Below is a small trained network, with its code and all its weights. Each question gives an input and a class and asks what happens when units are switched off, that is, made to give their printed mean instead of their output.

import numpy as np


def w(rows, s, z=0):
    codes = np.array(rows[::2]) - 128.0
    scale = np.full(codes.shape[1], s)
    scale[-1] = z or s
    return codes * scale


def norm(h):
    return h / np.sqrt((h * h).mean(-1, keepdims=True) + 1e-5)


def f(y):
    return np.maximum(y, 0)


def log_softmax(a):
    a = a - a.max(-1, keepdims=True)
    return a - np.log(np.exp(a).sum(-1, keepdims=True))


def net(x, mask):
    res = np.array(x, float).reshape(1, 5) / 4 @ E
    u = 0
    for l in range(4):
        y = f(norm(res) @ A[l][:, :-1].T + A[l][:, -1])
        res = res + np.where(mask[u : u + 3], y, B[l][:, -1]) @ B[l][:, :-1]
        u += 3
    return log_softmax(norm(res)[-1] @ U[:, :-1].T + U[:, -1])


A, B = {}, {}
E = w([
[113,196,140,210,37,59],'x0',
[139,84,6,193,149,177],'x1',
[48,27,110,196,160,67],'x2',
[92,212,109,85,244,3],'x3',
[12,194,156,214,129,141],'x4',
],0.0054)
A[0] = w([
[73,92,124,185,49,94,109],'L0N0',
[46,83,59,96,106,46,90],'L0N1',
[44,108,175,178,2,185,2],'L0N2',
],0.0064,0.0041)
B[0] = w([
[136,154,211,210,107,112,251],'L0N0',
[26,47,170,99,68,102,227],'L0N1',
[188,106,227,190,254,175,252],'L0N2',
],0.0099,0.0025)
A[1] = w([
[82,238,176,73,142,45,82],'L1N0',
[155,118,135,148,120,190,189],'L1N1',
[102,126,60,163,142,254,3],'L1N2',
],0.0065,0.0043)
B[1] = w([
[129,173,155,31,157,54,254],'L1N0',
[127,191,73,120,127,196,249],'L1N1',
[9,196,3,125,149,180,163],'L1N2',
],0.012,0.0035)
A[2] = w([
[117,234,135,143,146,96,23],'L2N0',
[33,47,66,154,212,157,3],'L2N1',
[42,143,255,221,77,145,76],'L2N2',
],0.0051,0.0025)
B[2] = w([
[59,255,193,232,88,129,179],'L2N0',
[142,98,103,128,219,160,184],'L2N1',
[134,53,206,169,126,63,252],'L2N2',
],0.0084,0.0032)
A[3] = w([
[254,100,102,15,28,206,4],'L3N0',
[90,77,93,195,16,76,92],'L3N1',
[153,174,161,228,138,139,48],'L3N2',
],0.0073,0.0032)
B[3] = w([
[255,156,95,62,32,77,254],'L3N0',
[189,77,43,186,67,68,179],'L3N1',
[113,99,150,108,77,254,214],'L3N2',
],0.011,0.0037)
U = w([
[158,111,229,233,119,217,149],'0',
[194,81,47,200,62,110,1],'1',
[71,73,169,208,89,6,98],'2',
[253,152,86,55,60,131,163],'3',
[103,217,181,51,188,25,216],'4',
[104,155,16,143,158,223,129],'5',
[88,45,80,109,230,101,123],'6',
[84,211,113,174,58,151,45],'7',
],0.019,0.005)

Each question gives the input, the list of numbers given to net, and the class t.
The units are the neurons (one row each of A and B). Each row of codes is followed by its name. A weight is (code - 128) times the scale printed after its matrix; where a second scale follows, it is the last column's (A, B and U).
mask holds one flag per neuron, layer by layer. A switched-off neuron (its flag False) gives its mean, the last column of its row in B, instead of its output. The means were averaged over made-up inputs and are rounded, as every weight is.
A unit's drop is (log p(t) with every unit on - log p(t) with that unit switched off) / (log p(t) with every unit on - log p(t) with every unit switched off).
The circuit of an input: a set's keep is (log p(t) with only the set's units on - log p(t) with every unit switched off) / (log p(t) with every unit on - log p(t) with every unit switched off). Starting from all 12 units, units are removed one at a time, each time the one whose removal leaves the highest keep (on an exact tie, the one counted first), for as long as the keep stays at least 0.8.
units of the circuit, in order: the units of the circuit, biggest drop first
top k neurons: the k neurons with the biggest drops, biggest first
top k neurons in layer l: the k neurons of layer l with the biggest drops, biggest first
drop when u is switched off: that unit's drop, to one decimal
input [0,3,-5,-2,5], class 5: top 3 neurons => (L1N2, L0N0, L1N1)
input [8,-2,8,-2,6], class 0: top neuron in layer 3 => (L3N2)
input [-5,1,-4,1,7], class 5: units of the circuit, in order => (L1N2, L0N0)
input [6,-4,-5,-1,-2], class 4: units of the circuit, in order => (L1N0, L3N0)
input [-6,1,8,-7,-7], class 3: units of the circuit, in order => (L3N0, L2N2)
input [-4,7,-6,-5,-3], class 5: top 3 neurons => (L1N2, L1N0, L1N1)
input [-1,1,6,0,-8], class 6: top 2 neurons => (L2N1, L3N0)
input [4,7,-5,-2,6], class 0: top 2 neurons => (L0N2, L0N0)
input [5,2,8,-6,-2], class 0: top 2 neurons => (L0N2, L3N2)
input [0,8,4,2,6], class 2: top 2 neurons => (L0N1, L0N0)
input [0,-5,5,-1,-6], class 2: top 3 neurons => (L1N1, L0N1, L3N0)
input [-1,4,-4,-6,1], class 5: drop when L1N2 is switched off => 0.6
input [-5,5,6,-7,1], class 5: drop when L1N2 is switched off => 0.2
input [-3,8,-8,-3,-2], class 5: drop when L1N2 is switched off => 1.7
